Where the symbols take the items:
z547: ζ>z531, ρ>z391, η>z849, λ>z735
z586: ζ>z121, ρ>z890, η>z352, λ>z728
z517: ζ>z588, ρ>z324, η>z327, λ>z606
z753: ζ>z352, ρ>z32, η>z23, λ>z328
z283: ζ>z946, ρ>z226, η>z702, λ>z249
z182: ζ>z327, ρ>z923, η>z346, λ>z154
z361: ζ>z346, ρ>z700, η>z283, λ>z562
z519: ζ>z930, ρ>z879, η>z735, λ>z237
z328: ζ>z753, ρ>z808, η>z638, λ>z340
z226: ζ>z885, ρ>z361, η>z961, λ>z347
z755: ζ>z702, ρ>z303, η>z177, λ>z891
z126: ζ>z340, ρ>z753, η>z94, λ>z863
z368: ζ>z139, ρ>z506, η>z691, λ>z503
z702: ζ>z943, ρ>z961, η>z694, λ>z755
z278: ζ>z318, ρ>z694, η>z622, λ>z542
z577: ζ>z923, ρ>z525, η>z700, λ>z327
z495: ζ>z863, ρ>z340, η>z856, λ>z23
z928: ζ>z542, ρ>z318, η>z678, λ>z55
z391: ζ>z237, ρ>z930, η>z699, λ>z248
z726: ζ>z448, ρ>z182, η>z885, λ>z700
z691: ζ>z322, ρ>z411, η>z237, λ>z892
z678: ζ>z146, ρ>z677, η>z503, λ>z502
z782: ζ>z409, ρ>z875, η>z728, λ>z866
z590: ζ>z26, ρ>z891, η>z928, λ>z694
z426: ζ>z735, ρ>z531, η>z839, λ>z699
z167: ζ>z856, ρ>z94, η>z87, λ>z599
z835: ζ>z476, ρ>z58, η>z57, λ>z450
z88: ζ>z467, ρ>z599, η>z147, λ>z203
z808: ζ>z32, ρ>z507, η>z863, λ>z352
z638: ζ>z23, ρ>z863, η>z599, λ>z671
z322: ζ>z160, ρ>z179, η>z519, λ>z691
z507: ζ>z728, ρ>z121, η>z328, λ>z569
z894: ζ>z444, ρ>z748, η>z471, λ>z57
z846: ζ>z231, ρ>z831, η>z798, λ>z199
z177: ζ>z694, ρ>z26, η>z639, λ>z318
z409: ζ>z839, ρ>z849, η>z586, λ>z782
z323: ζ>z983, ρ>z894, η>z217, λ>z767
z491: ζ>z506, ρ>z678, η>z160, λ>z139
z646: ζ>z249, ρ>z946, η>z891, λ>z961
z606: ζ>z517, ρ>z817, η>z182, λ>z525
z699: ζ>z426, ρ>z547, η>z409, λ>z394
z863: ζ>z126, ρ>z328, η>z893, λ>z495
z248: ζ>z391, ρ>z519, η>z394, λ>z531
z961: ζ>z646, ρ>z283, η>z995, λ>z303
z892: ζ>z691, ρ>z160, η>z391, λ>z879
z632: ζ>z767, ρ>z983, η>z817, λ>z471
z307: ζ>z87, ρ>z88, η>z231, λ>z325
z720: ζ>z748, ρ>z835, η>z767, λ>z444
z843: ζ>z345, ρ>z632, η>z606, λ>z217
z981: ζ>z394, ρ>z426, η>z866, λ>z849
z318: ζ>z177, ρ>z590, η>z677, λ>z278
z959: ζ>z525, ρ>z517, η>z448, λ>z923
z562: ζ>z361, ρ>z68, η>z249, λ>z885
z798: ζ>z358, ρ>z762, η>z476, λ>z124
z817: ζ>z324, ρ>z843, η>z923, λ>z588
z32: ζ>z569, ρ>z728, η>z126, λ>z808
z943: ζ>z303, ρ>z646, η>z590, λ>z702
z270: ζ>z325, ρ>z87, η>z199, λ>z147
z249: ζ>z283, ρ>z347, η>z755, λ>z646
z588: ζ>z817, ρ>z217, η>z577, λ>z517
z668: ζ>z124, ρ>z358, η>z450, λ>z539
z622: ζ>z677, ρ>z55, η>z139, λ>z146
z789: ζ>z879, ρ>z691, η>z531, λ>z930
z53: ζ>z599, ρ>z856, η>z325, λ>z467
z124: ζ>z798, ρ>z14, η>z835, λ>z668
z506: ζ>z502, ρ>z146, η>z411, λ>z491
z677: ζ>z639, ρ>z928, η>z491, λ>z622
z569: ζ>z507, ρ>z586, η>z340, λ>z32
z923: ζ>z959, ρ>z606, η>z726, λ>z577
z325: ζ>z307, ρ>z203, η>z846, λ>z270
z866: ζ>z782, ρ>z839, η>z507, λ>z890
z57: ζ>z894, ρ>z720, η>z345, λ>z983
z875: ζ>z849, ρ>z394, η>z44, λ>z839
z315: ζ>z58, ρ>z668, η>z444, λ>z476
z94: ζ>z671, ρ>z23, η>z467, λ>z893
z839: ζ>z875, ρ>z981, η>z121, λ>z409
z471: ζ>z632, ρ>z323, η>z588, λ>z345
z179: ζ>z503, ρ>z139, η>z879, λ>z411
z139: ζ>z491, ρ>z502, η>z322, λ>z368
z879: ζ>z892, ρ>z322, η>z248, λ>z789
z146: ζ>z622, ρ>z639, η>z368, λ>z678
z539: ζ>z668, ρ>z798, η>z748, λ>z58
z891: ζ>z755, ρ>z943, η>z318, λ>z995
z995: ζ>z891, ρ>z702, η>z278, λ>z26
z694: ζ>z590, ρ>z995, η>z55, λ>z177
z531: ζ>z248, ρ>z237, η>z981, λ>z547
z503: ζ>z368, ρ>z491, η>z892, λ>z179
z448: ζ>z154, ρ>z327, η>z562, λ>z726
z346: ζ>z68, ρ>z726, η>z946, λ>z361
z303: ζ>z961, ρ>z249, η>z26, λ>z943
z525: ζ>z606, ρ>z588, η>z154, λ>z959
z147: ζ>z270, ρ>z307, η>z696, λ>z831
z55: ζ>z928, ρ>z278, η>z502, λ>z639
z856: ζ>z893, ρ>z671, η>z203, λ>z167
z450: ζ>z835, ρ>z315, η>z983, λ>z748
z728: ζ>z586, ρ>z44, η>z753, λ>z507
z831: ζ>z147, ρ>z325, η>z762, λ>z550
z231: ζ>z550, ρ>z147, η>z358, λ>z846
z347: ζ>z226, ρ>z562, η>z303, λ>z946
z345: ζ>z471, ρ>z767, η>z517, λ>z843
z160: ζ>z411, ρ>z503, η>z930, λ>z322
z700: ζ>z726, ρ>z154, η>z226, λ>z68
z476: ζ>z315, ρ>z539, η>z894, λ>z835
z762: ζ>z696, ρ>z846, η>z539, λ>z14
z946: ζ>z347, ρ>z885, η>z943, λ>z283
z696: ζ>z199, ρ>z231, η>z668, λ>z762
z849: ζ>z981, ρ>z699, η>z890, λ>z875
z767: ζ>z323, ρ>z57, η>z324, λ>z632
z14: ζ>z762, ρ>z199, η>z58, λ>z358
z324: ζ>z217, ρ>z345, η>z959, λ>z817
z890: ζ>z866, ρ>z409, η>z569, λ>z44
z411: ζ>z179, ρ>z368, η>z789, λ>z160
z748: ζ>z450, ρ>z476, η>z323, λ>z720
z68: ζ>z700, ρ>z448, η>z347, λ>z346
z358: ζ>z14, ρ>z696, η>z315, λ>z798
z87: ζ>z203, ρ>z467, η>z550, λ>z307
z154: ζ>z182, ρ>z577, η>z361, λ>z448
z599: ζ>z167, ρ>z893, η>z307, λ>z53
z217: ζ>z843, ρ>z471, η>z525, λ>z324
z394: ζ>z699, ρ>z735, η>z782, λ>z981
z327: ζ>z577, ρ>z959, η>z68, λ>z182
z199: ζ>z846, ρ>z550, η>z124, λ>z696
z542: ζ>z278, ρ>z177, η>z146, λ>z928
z203: ζ>z88, ρ>z53, η>z831, λ>z87
z550: ζ>z831, ρ>z270, η>z14, λ>z231
z237: ζ>z519, ρ>z789, η>z426, λ>z391
z639: ζ>z55, ρ>z542, η>z506, λ>z677
z930: ζ>z789, ρ>z892, η>z547, λ>z519
z735: ζ>z547, ρ>z248, η>z875, λ>z426
z444: ζ>z720, ρ>z450, η>z632, λ>z894
z121: ζ>z44, ρ>z866, η>z808, λ>z586
z885: ζ>z562, ρ>z346, η>z646, λ>z226
z58: ζ>z539, ρ>z124, η>z720, λ>z315
z502: ζ>z678, ρ>z622, η>z179, λ>z506
z671: ζ>z638, ρ>z495, η>z53, λ>z94
z467: ζ>z53, ρ>z167, η>z270, λ>z88
z44: ζ>z890, ρ>z782, η>z32, λ>z121
z983: ζ>z57, ρ>z444, η>z843, λ>z323
z352: ζ>z808, ρ>z569, η>z495, λ>z753
z26: ζ>z995, ρ>z755, η>z542, λ>z590
z23: ζ>z495, ρ>z126, η>z167, λ>z638
z340: ζ>z328, ρ>z352, η>z671, λ>z126
z893: ζ>z94, ρ>z638, η>z88, λ>z856

The rows follow the links: the fewer symbols apart two items are, the more alike their rows tend to be.

Each row, then its item:
(-6, 36, 46, 62, -45, 20, -41, -9, -66, 71, -30, -71, 5, -63, -45, 15, 16, 3, 2, -102, -26, 38, -25, 98, 62, -42, -58, -29, 0, 63, -31, 60, 6, -47, -20, 42, -38, -14, 1, 14, 122); item z839
(27, -9, 21, 23, -1, 21, -2, 94, 32, 11, -13, 95, 9, -47, 86, 23, 20, 48, -16, -3, 8, -21, -17, -35, -88, -95, 92, -31, -49, 48, 43, -33, -14, -62, 23, 18, 114, -20, 50, 44, 2); item z53
(20, 1, 17, 42, -2, 26, 1, 90, 38, 9, -11, 101, 14, -62, 92, 25, 29, 51, -13, -3, 3, 8, -20, -19, -84, -119, 86, -28, -44, 45, 31, -33, 0, -64, 16, 22, 114, -30, 37, 41, 8); item z167
(-25, 55, -66, -6, 11, 38, 40, -32, 118, -67, 26, 43, 44, 52, 14, -35, -13, -33, -21, 80, -13, 6, 9, 57, 41, 42, -91, 24, 33, -23, 61, -46, -7, -4, 6, -22, 28, 2, -32, -152, -46); item z817
(69, -43, 60, -65, -35, 38, -49, 89, 7, 8, -25, 89, -11, -3, 57, 19, -38, -8, 76, -88, 41, -65, 34, -25, -90, 98, 62, -4, 9, 2, 38, -19, -22, -26, 47, -4, 34, -34, 46, -49, 3); item z696
(23, -4, -43, 24, -43, -54, 25, -41, -12, -2, 34, -80, 41, -23, 10, 47, -29, 49, 11, 87, -83, 20, 32, -41, 5, -4, -19, 27, -61, -34, -104, 54, 53, 46, 26, -65, -66, -89, 8, 79, -73); item z491
(63, -32, 65, -61, -33, 46, -54, 76, 20, 9, -24, 81, -10, -1, 46, 5, -37, -18, 88, -90, 27, -72, 41, -10, -93, 103, 44, 0, 1, -2, 51, -17, -17, -14, 62, -7, 13, -37, 45, -67, 13); item z14
(74, -50, 40, -61, -14, 12, -32, 106, -1, 10, -26, 101, -26, -5, 64, 37, -37, 20, 24, -60, 54, -64, 3, -56, -88, 50, 92, -19, 4, 25, 38, -25, -41, -45, 29, 12, 87, -7, 67, 6, -11); item z831
(12, 15, 2, 67, -16, 31, 9, 79, 41, 3, 6, 94, 20, -103, 77, 30, 30, 52, 10, -17, 15, 80, -23, 31, -60, -134, 61, -15, -12, 31, -11, -31, 11, -63, -28, 36, 85, -18, 5, 33, -2); item z638
(15, -16, -47, 11, -26, -57, 27, -41, -17, -13, 40, -69, 23, -27, 2, 35, -26, 40, 31, 83, -57, 46, 34, -50, -10, 1, 0, 39, -36, -60, -115, 41, 54, 64, 7, -60, -84, -60, -9, 85, -95); item z678
(17, 21, 31, 38, -62, -2, -34, -6, -88, 65, -34, -80, 14, -51, -42, 56, -12, 17, -14, -93, -25, 32, -19, 83, 90, 13, -62, -21, 22, 61, -65, 79, 4, -56, -23, 29, -34, -38, 11, 9, 97); item z394
(-69, -33, -17, -38, 75, -13, 55, -69, -56, -37, -29, 16, -10, 122, -14, -3, 69, -26, -76, 41, 47, -5, -3, -45, 89, 60, 41, 4, 99, -42, 15, -40, 2, -14, -25, -17, 39, 33, -66, -52, -7); item z361
(-73, -41, -7, -32, 73, -7, 53, -71, -70, -31, -32, 20, -11, 116, -15, 0, 79, -28, -53, 21, 47, 8, 8, -44, 83, 61, 51, 8, 103, -55, -3, -41, 18, -8, -23, -19, 22, 20, -80, -47, -7); item z885
(11, -30, -50, 7, -16, -62, 23, -43, -18, -17, 46, -65, 4, -23, -11, 24, -27, 32, 37, 73, -36, 46, 34, -61, -16, 1, 9, 36, -26, -71, -115, 33, 53, 80, -7, -48, -93, -36, -15, 92, -98); item z622
(-18, 51, -66, -5, 1, 33, 36, -29, 120, -68, 26, 47, 39, 44, 14, -34, -19, -33, -10, 71, -8, 5, 5, 64, 37, 47, -94, 21, 33, -26, 56, -44, -14, 4, 2, -17, 22, 7, -26, -158, -49); item z324
(-76, -37, -12, -36, 71, -8, 52, -71, -62, -33, -33, 14, -13, 116, -17, -1, 75, -29, -65, 30, 48, 1, 4, -42, 89, 61, 46, 4, 102, -48, 6, -42, 12, -12, -26, -17, 32, 24, -72, -48, -9); item z562
(24, 13, 23, 29, -65, -8, -33, -4, -89, 63, -34, -85, 11, -42, -40, 60, -22, 18, -19, -86, -24, 28, -20, 75, 92, 27, -59, -20, 28, 59, -72, 80, 2, -57, -21, 22, -26, -39, 18, 12, 92); item z699
(47, 1, -23, -5, -53, -72, -12, -6, -81, 45, -11, -114, 10, -8, -41, 70, -61, 44, -75, 12, -49, -36, -29, 0, 80, 42, -60, -20, -20, 62, -71, 91, -20, -22, -4, -3, -2, -26, 55, 71, 30); item z519
(-15, 39, 35, 67, -11, 16, -36, 13, -24, 56, -6, -47, -23, -86, -52, -18, 21, 0, -2, -91, 14, 60, -51, 86, 19, -118, -35, -34, -15, 65, 1, 27, -12, -25, -52, 75, -20, 56, 3, 50, 106); item z121
(72, -44, 52, -66, -31, 30, -48, 92, 5, 12, -28, 92, -14, -4, 55, 23, -40, -1, 63, -84, 44, -65, 27, -33, -88, 96, 69, -5, 14, 7, 33, -20, -26, -31, 45, -2, 44, -30, 51, -41, -2); item z199
(11, 18, -8, 63, -14, 17, 0, 69, 32, 7, 21, 58, -5, -122, 30, 21, 15, 33, 13, -44, 44, 114, -37, 59, -31, -137, 29, -17, 17, 28, -29, -17, -4, -45, -77, 66, 52, 38, -3, 41, 9); item z340
(47, -7, 66, -51, -25, 61, -61, 50, 49, 5, -12, 57, -11, 6, 27, -40, -37, -42, 98, -78, 10, -85, 44, 7, -89, 91, 2, 5, -29, -2, 80, -16, -18, 14, 73, -7, -23, -19, 38, -87, 19); item z668
(-72, -25, -25, -38, 76, -15, 59, -66, -46, -37, -26, 15, -10, 122, -19, -4, 68, -27, -86, 48, 45, -10, -9, -40, 92, 54, 31, 3, 89, -36, 23, -45, -7, -15, -23, -15, 50, 38, -64, -54, -9); item z346
(-16, 39, 29, 64, -6, 15, -34, 19, -16, 49, 3, -36, -28, -93, -48, -21, 19, -2, 1, -85, 16, 66, -56, 82, 13, -123, -32, -32, -8, 63, 0, 23, -16, -21, -59, 75, -13, 66, 3, 55, 94); item z586
(36, 12, -31, 6, -48, -71, 1, -19, -59, 35, -2, -120, 25, 4, -28, 53, -54, 48, -75, 55, -83, -43, -16, -26, 54, 16, -55, -10, -63, 53, -59, 82, 0, 1, 26, -29, -16, -47, 59, 88, 6); item z892
(-74, -42, 2, -26, 73, -2, 48, -76, -77, -29, -33, 17, -10, 112, -15, 2, 81, -24, -41, 16, 46, 10, 17, -45, 79, 64, 59, 13, 102, -57, -9, -38, 23, -10, -20, -20, 10, 6, -87, -44, -5); item z226
(-83, -42, 29, -9, 69, 8, 37, -86, -81, -16, -33, 1, -9, 94, -14, -16, 104, -34, 4, -3, 25, 21, 37, -52, 54, 38, 72, 16, 72, -76, -19, -34, 50, 14, -1, -33, -34, -16, -96, -22, 5); item z249
(23, 6, -41, 26, -45, -50, 18, -37, -19, 8, 21, -90, 45, -17, 4, 48, -31, 51, -11, 91, -95, 2, 27, -34, 11, -6, -31, 22, -75, -11, -95, 63, 48, 34, 40, -62, -51, -93, 22, 82, -56); item z368

Each walk starts at a row. The symbols on each line, taken left to right, move it on to the next item.
Answer with the item's row; about right is enough.
start (-20, 41, 48, 71, -25, 22, -40, -3, -45, 66, -14, -60, -11, -78, -51, -8, 25, -3, 3, -98, -14, 48, -40, 93, 44, -87, -51, -31, -13, 64, -12, 45, -3, -34, -30, 57, -33, 16, -1, 32, 122)
λ η λ λ (3, 27, -2, 57, -4, 7, -20, 48, 12, 22, 21, 17, -28, -117, -15, 0, 6, 19, 5, -63, 47, 98, -55, 69, -13, -135, -3, -25, 17, 43, -17, -2, -18, -30, -88, 80, 22, 74, -3, 60, 43)
λ η ρ ζ η ζ (13, 15, -2, 66, -16, 31, 9, 75, 41, 8, 10, 91, 12, -110, 72, 31, 27, 48, 14, -23, 22, 93, -26, 38, -50, -134, 53, -13, -1, 26, -17, -29, 9, -61, -35, 43, 76, -9, 2, 33, -2)
start (27, 13, -32, 22, -47, -61, 10, -26, -37, 28, 8, -110, 39, -4, -13, 45, -43, 50, -50, 78, -97, -32, 0, -34, 34, 1, -50, 2, -84, 29, -70, 76, 19, 13, 36, -51, -27, -72, 53, 86, -19)
η λ η ρ ζ (47, 0, -12, -3, -55, -57, -21, -4, -93, 51, -17, -110, 8, -15, -47, 76, -59, 38, -63, -16, -35, -18, -28, 18, 91, 49, -61, -22, 3, 62, -76, 94, -19, -34, -16, 9, -7, -26, 50, 55, 43)
ζ η λ η λ (-13, 42, 50, 70, -29, 22, -42, -5, -51, 71, -23, -67, -1, -74, -49, -4, 23, -2, 4, -103, -15, 44, -32, 97, 49, -73, -52, -30, -9, 68, -20, 49, -2, -41, -24, 53, -35, 8, -2, 28, 124)
start (-79, -44, 7, -24, 69, -3, 46, -76, -78, -29, -34, 13, -11, 105, -13, 0, 92, -33, -28, 9, 44, 16, 20, -46, 74, 57, 65, 13, 95, -64, -13, -39, 31, -5, -15, -21, -2, 2, -91, -41, -3)
ζ ρ λ λ ζ ρ (-72, -20, -31, -35, 79, -14, 57, -65, -39, -41, -28, 14, -6, 124, -15, -8, 58, -26, -94, 56, 41, -20, -10, -38, 90, 54, 21, 2, 84, -29, 34, -47, -10, -15, -21, -10, 60, 42, -59, -59, -11)
λ ζ ζ λ ρ (-71, 3, -42, -24, 76, -9, 59, -61, 0, -47, -20, 16, 5, 125, -13, -22, 50, -29, -104, 85, 18, -33, -20, -27, 86, 33, -5, -2, 53, -12, 63, -48, -14, -18, -8, -15, 72, 42, -44, -69, -9)
start (-73, 17, -46, -16, 70, 0, 56, -58, 26, -46, -18, 16, 17, 119, -6, -28, 49, -28, -102, 95, 5, -40, -19, -14, 81, 20, -23, -1, 35, -8, 77, -47, -17, -14, 3, -18, 71, 34, -37, -83, -7)
λ ρ η (-70, -12, -34, -35, 79, -13, 58, -61, -24, -47, -29, 15, -8, 123, -18, -11, 60, -32, -100, 64, 32, -24, -17, -36, 89, 46, 12, 2, 75, -19, 46, -48, -12, -15, -19, -11, 62, 43, -50, -61, -9)
ζ ζ ρ ζ ρ (-53, 49, -53, 1, 33, 31, 50, -52, 87, -58, 2, 31, 42, 86, 14, -34, 22, -27, -65, 100, -22, -20, -2, 32, 61, 19, -67, 10, 21, -9, 74, -50, -8, -8, 17, -29, 54, 3, -35, -131, -20)
start (33, 12, -33, 13, -51, -66, 2, -20, -52, 35, 3, -114, 29, 1, -21, 53, -52, 51, -68, 65, -89, -43, -8, -26, 46, 11, -55, -9, -72, 42, -64, 85, 4, 7, 31, -38, -17, -56, 58, 84, -5)
ζ ρ η λ (42, 6, -28, 1, -49, -73, -11, -13, -70, 41, -10, -120, 15, 0, -38, 65, -59, 44, -79, 36, -63, -42, -24, -15, 68, 28, -62, -16, -46, 60, -64, 89, -10, -10, 10, -17, -7, -34, 63, 82, 15)
ρ λ η λ ρ ρ η (46, 0, -7, 0, -61, -52, -22, -3, -96, 50, -22, -103, 6, -19, -44, 77, -55, 34, -58, -30, -30, -12, -28, 31, 93, 48, -64, -19, 15, 63, -82, 88, -18, -41, -25, 12, -10, -27, 47, 46, 50)
start (-64, 43, -54, -1, 49, 18, 54, -57, 63, -53, -9, 22, 34, 102, 9, -36, 33, -29, -88, 99, -14, -33, -11, 14, 71, 15, -49, 6, 23, -5, 84, -48, -12, -15, 14, -26, 61, 12, -36, -112, -14)
ρ η η η ζ λ (-82, -47, 16, -20, 67, 5, 43, -84, -85, -25, -33, 10, -9, 106, -12, -6, 94, -33, -19, 3, 37, 20, 30, -47, 65, 53, 68, 15, 87, -74, -14, -37, 37, 1, -7, -28, -14, -5, -92, -35, 2)
ζ ρ ρ ρ ρ (-71, 29, -50, -10, 63, 7, 58, -57, 40, -51, -11, 19, 24, 115, 0, -31, 43, -28, -98, 94, -2, -39, -17, -3, 75, 20, -35, 0, 32, -2, 78, -47, -18, -17, 6, -22, 68, 24, -38, -94, -9)
start (66, -43, 32, -50, -7, 5, -27, 110, 5, 12, -25, 101, -24, -16, 66, 31, -26, 26, 4, -37, 47, -65, -8, -61, -89, 23, 97, -27, -8, 38, 44, -25, -36, -46, 29, 19, 104, 1, 68, 26, -8)
ρ ζ λ λ ζ ζ (42, -25, 25, -12, 2, 9, -14, 102, 16, 15, -18, 97, -8, -27, 79, 25, 0, 41, -20, -14, 24, -51, -20, -57, -94, -49, 98, -31, -36, 49, 51, -34, -28, -53, 28, 21, 120, -6, 63, 48, -1)
ζ ρ ρ ρ ρ (17, 16, -8, 65, -18, 21, 3, 72, 39, 6, 17, 78, 3, -119, 54, 27, 19, 41, 13, -34, 33, 111, -35, 50, -40, -136, 46, -17, 13, 29, -26, -23, 8, -57, -56, 54, 62, 11, -5, 37, 5)
